Here is a tiny trained network, its code and every weight. The questions are about switching its units off for an input and a class, where a switched-off unit gives its printed mean instead of its output.

import numpy as np


def w(rows, s, z=0):
    codes = np.array(rows[::2]) - 128.0
    scale = np.full(codes.shape[1], s)
    scale[-1] = z or s
    return codes * scale


def norm(h):
    return h / np.sqrt((h * h).mean(-1, keepdims=True) + 1e-5)


def f(y):
    return np.maximum(y, 0)


def log_softmax(a):
    a = a - a.max(-1, keepdims=True)
    return a - np.log(np.exp(a).sum(-1, keepdims=True))


def net(x, mask):
    res = np.array(x, float).reshape(1, 6) / 4 @ E
    u = 0
    for l in range(4):
        y = f(norm(res) @ A[l][:, :-1].T + A[l][:, -1])
        res = res + np.where(mask[u : u + 6], y, B[l][:, -1]) @ B[l][:, :-1]
        u += 6
    return log_softmax(norm(res)[-1] @ U[:, :-1].T + U[:, -1])


A, B = {}, {}
E = w([
[191,163,7,48,130,106,147,211,234],'x0',
[28,157,123,115,167,130,227,139,114],'x1',
[156,141,101,85,91,169,64,91,112],'x2',
[30,120,22,150,193,107,120,74,90],'x3',
[191,186,80,234,182,96,215,70,105],'x4',
[126,100,113,58,53,26,162,62,197],'x5',
],0.012)
A[0] = w([
[148,144,134,220,171,78,126,126,135,63],'0.n0',
[170,126,44,95,133,140,62,129,100,136],'0.n1',
[57,50,17,104,123,55,198,196,167,138],'0.n2',
[42,19,86,95,131,101,147,195,132,2],'0.n3',
[71,104,103,122,209,73,65,206,122,181],'0.n4',
[160,124,133,80,80,134,172,218,255,82],'0.n5',
],0.0094,0.0068)
B[0] = w([
[183,109,188,158,73,97,252,65,119,169],'0.n0',
[245,150,70,118,82,161,55,80,145,193],'0.n1',
[95,194,121,130,190,171,96,1,226,254],'0.n2',
[81,248,143,160,127,214,177,73,234,165],'0.n3',
[190,133,151,218,45,232,151,49,164,208],'0.n4',
[197,155,187,97,132,97,153,238,117,239],'0.n5',
],0.0089,0.0079)
A[1] = w([
[118,130,117,176,150,144,135,115,78,115],'1.n0',
[135,82,155,144,100,145,81,119,99,119],'1.n1',
[83,18,118,109,251,89,157,165,81,6],'1.n2',
[81,175,127,159,168,132,111,120,125,126],'1.n3',
[138,142,86,108,137,155,81,128,136,115],'1.n4',
[94,100,135,139,168,152,120,109,132,132],'1.n5',
],0.022,0.02)
B[1] = w([
[127,197,155,169,179,192,214,144,105,250],'1.n0',
[66,118,175,129,139,119,126,35,128,238],'1.n1',
[158,119,244,20,179,4,178,140,133,129],'1.n2',
[127,119,118,129,131,137,171,181,133,254],'1.n3',
[148,105,92,124,175,126,73,146,160,225],'1.n4',
[133,114,156,124,119,124,116,168,135,227],'1.n5',
],0.018,0.0066)
A[2] = w([
[147,60,185,49,205,90,111,221,98,144],'2.n0',
[36,191,66,64,254,47,132,34,146,187],'2.n1',
[135,221,97,222,230,188,195,95,22,160],'2.n2',
[50,194,151,164,168,125,235,149,162,80],'2.n3',
[80,147,94,229,236,162,208,131,10,2],'2.n4',
[14,96,169,88,118,255,89,147,152,57],'2.n5',
],0.009,0.0053)
B[2] = w([
[105,149,106,107,76,188,74,168,96,149],'2.n0',
[89,46,218,143,74,215,98,60,65,191],'2.n1',
[78,246,124,154,191,133,147,156,202,252],'2.n2',
[115,113,192,113,135,56,158,160,89,221],'2.n3',
[50,193,184,96,203,148,216,190,52,202],'2.n4',
[134,47,178,110,104,79,186,53,200,174],'2.n5',
],0.013)
A[3] = w([
[120,119,98,44,110,76,112,33,154,136],'3.n0',
[64,64,12,74,185,28,71,55,7,2],'3.n1',
[165,129,100,161,203,91,185,132,166,79],'3.n2',
[166,95,141,125,135,81,196,186,72,62],'3.n3',
[84,87,147,129,156,101,96,39,114,102],'3.n4',
[54,145,63,143,173,178,132,62,147,24],'3.n5',
],0.014,0.0091)
B[3] = w([
[124,108,103,200,107,160,113,95,54,253],'3.n0',
[64,77,195,227,161,250,178,157,206,135],'3.n1',
[89,38,123,168,108,140,170,90,89,221],'3.n2',
[169,122,77,102,104,97,130,151,133,166],'3.n3',
[109,73,163,114,69,116,155,146,75,236],'3.n4',
[209,138,139,84,124,173,108,120,188,186],'3.n5',
],0.018,0.0069)
U = w([
[162,121,85,157,124,111,175,120,150,127],'0',
[5,122,29,49,231,13,38,141,47,3],'1',
[86,58,174,129,68,145,116,78,90,143],'2',
[55,186,186,146,175,132,196,148,119,122],'3',
[180,139,46,158,135,169,56,86,146,128],'4',
[191,148,131,43,113,132,88,206,161,154],'5',
],0.024,0.021)

Each question gives the input, the list of numbers given to net, and the class t.
The units are the neurons (one row each of A and B). Each row of codes is followed by its name. A weight is (code - 128) times the scale printed after its matrix; where a second scale follows, it is the last column's (A, B and U).
mask holds one flag per neuron, layer by layer. A switched-off neuron (its flag False) gives its mean, the last column of its row in B, instead of its output. The means were averaged over made-up inputs and are rounded, as every weight is.
A unit's drop is (log p(t) with every unit on - log p(t) with that unit switched off) / (log p(t) with every unit on - log p(t) with every unit switched off).
The circuit of an input: a set's keep is (log p(t) with only the set's units on - log p(t) with every unit switched off) / (log p(t) with every unit on - log p(t) with every unit switched off). Starting from the 12 units with the biggest drops (on a tie, the unit counted first), units are removed one at a time, each time the one whose removal leaves the highest keep (on an exact tie, the one counted first), for as long as the keep stays at least 0.8.
units of the circuit, in order: the units of the circuit, biggest drop first
k most important neurons: the k neurons with the biggest drops, biggest first
top k neurons in layer l: the k neurons of layer l with the biggest drops, biggest first
drop of u: that unit's drop, to one decimal
input [-5,4,-3,-8,-3,-3], class 2: units of the circuit, in order => (1.n0 2.n2)
input [-4,8,1,-7,-1,8], class 2: 4 most important neurons => (2.n2 1.n0 2.n4 1.n3)
input [-3,5,5,5,3,7], class 2: 4 most important neurons => (2.n1 1.n0 0.n2 0.n4)
input [1,0,-7,6,5,7], class 2: units of the circuit, in order => (2.n1)
input [7,-6,-1,1,-7,6], class 4: units of the circuit, in order => (3.n0 2.n4 2.n3)
input [4,4,8,4,6,5], class 2: top 2 neurons in layer 0 => (0.n4 0.n3)
input [0,4,4,-5,1,8], class 2: top 3 neurons in layer 1 => (1.n0 1.n3 1.n5)
input [7,-4,-8,-2,5,2], class 0: 2 most important neurons => (0.n5 3.n2)
input [1,5,-1,-3,0,4], class 2: top 2 neurons in layer 1 => (1.n0 1.n5)
input [2,-8,3,6,-3,8], class 4: top 2 neurons in layer 1 => (1.n4 1.n1)
input [-1,0,3,-7,5,2], class 5: 3 most important neurons => (1.n0 2.n2 0.n2)
input [6,1,0,-5,7,4], class 0: 2 most important neurons => (0.n5 3.n2)
input [5,2,-3,-4,-4,7], class 5: 2 most important neurons => (0.n5 1.n1)
input [6,7,-7,-8,1,-5], class 5: top neuron in layer 3 => (3.n3)
input [4,8,7,-8,6,-2], class 5: top 2 neurons in layer 3 => (3.n3 3.n0)
input [3,2,3,2,5,4], class 2: 3 most important neurons => (2.n1 3.n4 1.n0)
input [7,3,-7,-8,8,5], class 0: top 2 neurons in layer 3 => (3.n2 3.n3)
input [3,-4,-7,-2,1,1], class 5: top 2 neurons in layer 2 => (2.n2 2.n0)
input [3,3,-7,-5,-6,2], class 5: drop of 0.n5 => 0.6
input [5,-7,5,6,8,-4], class 4: top neuron in layer 0 => (0.n1)
